Questions about the table below. Indices start at 1.
1) Give the entry at row 1, column 3.
2) Give the entry directly above the largest entry.
3) Give the bottom entry of the column that holds the smallest entry.
4) Give the bottom-left entry.
5) Give the entry in the bottom-right corner.
6) Give the top-right entry.
7) Give the entry in row 2 and column 1.
8) Give the entry in row 3 and column 1.
[[136 116 121 122 132 125 144 129 137 152 124 142 133 122 134 122]
 [113 126 140 139 128 136 128 136 119 114 135 124 114 125 123 128]
 [140 133 134 104 109 102 107 101 145 121 129 147 154 131 109 144]
 [135 122 117 136 138 138 138 132 127 146 122 129 126 123 138 118]
 [128 124 125 130 126 129 118 117 123 132 119 141 132 121 123 118]
 [132 108 123 125 132 127 149 136 142 145 137 132 122 121 131 134]
 [126 139 132 121 121 118 135 129 137 121 136 122 129 142 125 137]]
1) 121
2) 114
3) 129
4) 126
5) 137
6) 122
7) 113
8) 140

((134, 130, 135, 118, 126, 114, 146, 124, 122, 129, 124, 108, 127), (135, 131, 117, 139, 120, 133, 139, 119, 120, 126, 111, 122, 138), (110, 119, 142, 120, 133, 120, 131, 142, 124, 120, 138, 129, 143), (123, 138, 126, 131, 111, 123, 123, 141, 138, 140, 128, 127, 150), (121, 136, 132, 122, 132, 123, 122, 142, 115, 126, 136, 126, 126), (131, 126, 126, 113, 129, 137, 142, 138, 115, 129, 145, 138, 111), (137, 129, 130, 119, 130, 154, 136, 104, 129, 122, 116, 147, 125), (110, 127, 122, 121, 145, 138, 112, 140, 132, 122, 132, 108, 134), (128, 122, 137, 128, 142, 115, 147, 126, 126, 150, 128, 121, 106), (135, 138, 108, 130, 112, 147, 121, 131, 128, 118, 125, 141, 130))
Find the entry just right of the smallest entry.
A: 129
The maximum is 154
The entry just left of the smallest entry: 136

M =
[[156 108 103 149 100 106 127]
 [157  99 144 151 134 153 120]
 [124 156 137 142 104 131 152]
 [101 126 125 111 137 125 121]
 [109 144 129 109 136 106 104]
 [126 104 136 102 125 134 138]
 [139 135 143 143 124 109 150]
 [119 143 157 115 105 147 156]
 [ 99 151 141 135 157 137 131]
 [151 107 156 127 135 114 102]
 [111 121 100 121 145 133 155]
 [126 155 107 115 153 137 117]
 [122 107 126 102 137 105 116]
 [144 152 124 110 135 129 137]
 [103 151 128 132 117 141 116]
 [135 133 151 150 129 108 142]]
Indices start at 1.
Which number is the entry in row 2 and column 2?
Answer: 99
Which number is the entry in the bottom-right corner?
Answer: 142
The top-left entry -> 156
Which number is the entry in row 1 and column 3?
Answer: 103
The entry at row 1, column 2 is 108
The entry at row 2, column 1 -> 157
The entry at row 3, column 1 is 124
The entry in row 3 and column 2 is 156
The bottom-left entry -> 135
The entry in the top-right corner is 127
Which number is the entry just right of 149?
Answer: 100
